Below are the code and all the weights of a small trained network. Each question names an input and a target symbol and asks about switching units off, where a switched-off unit gives its printed mean instead of its output.

import numpy as np


def w(rows, s, z=0):
    codes = np.array(rows[::2]) - 128.0
    scale = np.full(codes.shape[1], s)
    scale[-1] = z or s
    return codes * scale


def norm(h):
    return h / np.sqrt((h * h).mean(-1, keepdims=True) + 1e-5)


def f(y):
    return np.maximum(y, 0)


def softmax(a):
    e = np.exp(a - a.max(-1, keepdims=True))
    return e / e.sum(-1, keepdims=True)


def log_softmax(a):
    a = a - a.max(-1, keepdims=True)
    return a - np.log(np.exp(a).sum(-1, keepdims=True))


def net(x, mask):
    ids = ['ΔΛΞΦηθψ'.index(c) for c in x.split()]
    T = len(ids)
    res = E[ids] + P[:T]
    u = 0
    for l in range(2):
        q, k, v = (norm(res) @ M[l].T for M in (Q, K, V))
        z = softmax(np.where(np.tri(T) > 0, q @ k.T / 3**0.5, -1e9)) @ v
        res = res + np.where(mask[u], z, O[l][:, -1]) @ O[l][:, :-1]
        u += 1
        y = f(norm(res) @ A[l][:, :-1].T + A[l][:, -1])
        res = res + np.where(mask[u : u + 8], y, B[l][:, -1]) @ B[l][:, :-1]
        u += 8
    return log_softmax(norm(res)[-1] @ U[:, :-1].T + U[:, -1])


Q, K, V, O, A, B = {}, {}, {}, {}, {}, {}
E = w([
[79,106,90,82],'Δ',
[75,114,121,184],'Λ',
[45,111,210,147],'Ξ',
[194,139,163,110],'Φ',
[111,118,119,178],'η',
[174,143,249,146],'θ',
[96,39,71,205],'ψ',
],0.017)
P = w([
[183,209,3,147],'0',
[164,197,34,137],'1',
[148,185,55,136],'2',
[149,177,77,124],'3',
[145,161,86,115],'4',
[152,160,111,104],'5',
[130,153,120,104],'6',
[131,130,124,92],'7',
[121,120,152,88],'8',
[118,109,163,76],'9',
[110,94,170,68],'10',
[104,93,163,61],'11',
[90,105,159,74],'12',
],0.005)
Q[0] = w([
[157,226,35,107],'L0H1',
[72,23,207,208],'L0H1',
[254,146,114,101],'L0H1',
],0.0094)
K[0] = w([
[150,214,110,123],'L0H1',
[98,4,146,62],'L0H1',
[206,244,159,164],'L0H1',
],0.013)
V[0] = w([
[64,2,88,62],'L0H1',
[162,88,145,187],'L0H1',
[126,250,165,99],'L0H1',
],0.0067)
O[0] = w([
[154,14,76,100,250],'L0H1',
[113,160,27,255,145],'L0H1',
[164,201,98,121,29],'L0H1',
],0.0079,0.0024)
A[0] = w([
[141,83,151,158,107],'L0N1',
[142,163,124,171,60],'L0N2',
[153,164,146,129,101],'L0N3',
[248,190,117,96,131],'L0N4',
[120,95,55,155,187],'L0N5',
[51,85,125,166,127],'L0N6',
[140,86,90,159,207],'L0N7',
[5,138,154,93,255],'L0N8',
],0.011,0.0024)
B[0] = w([
[62,218,127,189,179],'L0N1',
[53,134,151,85,153],'L0N2',
[91,133,26,176,158],'L0N3',
[204,105,70,151,186],'L0N4',
[126,104,169,132,215],'L0N5',
[183,4,201,159,254],'L0N6',
[86,111,159,32,203],'L0N7',
[254,45,47,105,243],'L0N8',
],0.0063,0.0073)
Q[1] = w([
[2,211,176,88],'L1H1',
[217,56,233,190],'L1H1',
[17,251,57,66],'L1H1',
],0.006)
K[1] = w([
[97,145,2,127],'L1H1',
[178,130,212,107],'L1H1',
[135,113,49,147],'L1H1',
],0.0096)
V[1] = w([
[129,161,245,136],'L1H1',
[135,107,134,161],'L1H1',
[45,119,74,125],'L1H1',
],0.011)
O[1] = w([
[157,254,158,163,210],'L1H1',
[75,217,125,122,204],'L1H1',
[110,118,90,103,3],'L1H1',
],0.009,0.0046)
A[1] = w([
[137,139,177,100,87],'L1N1',
[135,82,124,132,130],'L1N2',
[162,128,173,169,200],'L1N3',
[102,108,162,88,77],'L1N4',
[109,124,121,7,210],'L1N5',
[171,111,167,80,251],'L1N6',
[130,113,136,17,166],'L1N7',
[192,159,97,113,155],'L1N8',
],0.016,0.0029)
B[1] = w([
[176,156,115,152,153],'L1N1',
[143,131,125,155,235],'L1N2',
[107,192,174,143,255],'L1N3',
[114,87,112,102,168],'L1N4',
[108,207,255,84,175],'L1N5',
[88,205,129,94,235],'L1N6',
[132,184,151,35,183],'L1N7',
[81,51,85,84,185],'L1N8',
],0.01,0.0075)
U = w([
[181,134,103,121,161],'Δ',
[118,109,122,147,110],'Λ',
[163,186,158,167,121],'Ξ',
[4,164,141,133,6],'Φ',
[240,110,171,116,76],'η',
[124,103,130,142,253],'θ',
[103,143,145,53,117],'ψ',
],0.015,0.0044)

Each question gives the input, a string of symbols that net reads in full, and the target symbol t.
The units are the heads (3 rows each of Q, K, V and O) and the neurons (one row each of A and B). Each row of codes is followed by its name. A weight is (code - 128) times the scale printed after its matrix; where a second scale follows, it is the last column's (O, A, B and U).
mask holds one flag per unit, layer by layer, with each layer's heads first. A switched-off unit (its flag False) gives its mean, the last column of its rows in O or B, instead of its output. The means were averaged over made-up inputs and are rounded, as every weight is.
A unit's drop is (log p(t) with every unit on - log p(t) with that unit switched off) / (log p(t) with every unit on - log p(t) with every unit switched off).
The circuit of an input: a set's keep is (log p(t) with only the set's units on - log p(t) with every unit switched off) / (log p(t) with every unit on - log p(t) with every unit switched off). Starting from the 12 units with the biggest drops (on a tie, the unit counted first), units are removed one at a time, each time the one whose removal leaves the highest keep (on an exact tie, the one counted first), for as long as the keep stays at least 0.8.
circuit, biggest first: the units of the circuit, biggest drop first
k most important neurons: the k neurons with the biggest drops, biggest first
top k neurons in layer l: the k neurons of layer l with the biggest drops, biggest first
drop of u: that unit's drop, to one decimal
input θ Φ Ξ, target η: top 3 neurons in layer 0 => L0N8; L0N6; L0N3
input Δ θ Ξ Λ ψ Ξ, target θ: circuit, biggest first => L0H1; L0N8
input Φ Ξ Ξ Λ ψ Ξ η η, target θ: circuit, biggest first => L0H1; L1N5
input Ξ Ξ Ξ Λ η, target Φ: circuit, biggest first => L0N8
input Ξ Φ Δ Δ θ Φ η Δ η, target ψ: 3 most important neurons => L0N7; L0N4; L0N3
input Φ Ξ Ξ η, target Φ: 2 most important neurons => L0N8; L0N2
input θ Δ Φ θ Ξ Δ Ξ η Δ Δ Λ, target ψ: circuit, biggest first => L0H1; L1N7
input Ξ Ξ Ξ, target η: top 2 neurons in layer 0 => L0N8; L0N7
input θ Ξ Λ Λ θ ψ Φ θ Λ θ Λ η Φ, target Ξ: top 3 neurons in layer 0 => L0N7; L0N8; L0N4
input Φ θ Φ Λ η Λ η Ξ θ η Φ, target Ξ: circuit, biggest first => L0N8; L1H1
input Λ η Δ θ ψ η ψ ψ Φ Φ, target Δ: top 4 neurons in layer 0 => L0N4; L0N6; L0N3; L0N7
input Ξ θ θ Ξ Λ ψ Φ Φ η θ Λ Λ Λ, target Ξ: top 2 neurons in layer 0 => L0N8; L0N2
input η ψ η η Δ Φ, target Δ: top 4 neurons in layer 0 => L0N4; L0N3; L0N7; L0N5
input Ξ ψ ψ η Λ Λ Ξ, target θ: top neuron in layer 0 => L0N8
input θ θ η Φ Λ Φ Φ η Φ ψ Δ Λ, target ψ: top 3 neurons in layer 0 => L0N7; L0N3; L0N4
input Φ η Φ η θ θ η Λ, target Ξ: 2 most important neurons => L0N8; L1N3
input Ξ Ξ ψ Ξ θ η Ξ, target Ξ: top 3 neurons in layer 1 => L1N3; L1N8; L1N6
input ψ Δ Ξ Ξ Λ ψ Ξ θ Λ Λ Δ η, target ψ: top 3 neurons in layer 0 => L0N7; L0N4; L0N3
input Ξ θ ψ η Λ, target θ: drop of L0N8 => 0.1
input η ψ Ξ Ξ θ ψ Ξ Λ, target θ: drop of L1N5 => 0.1
input ψ η Λ Λ Φ ψ η, target θ: drop of L1N7 => 0.0
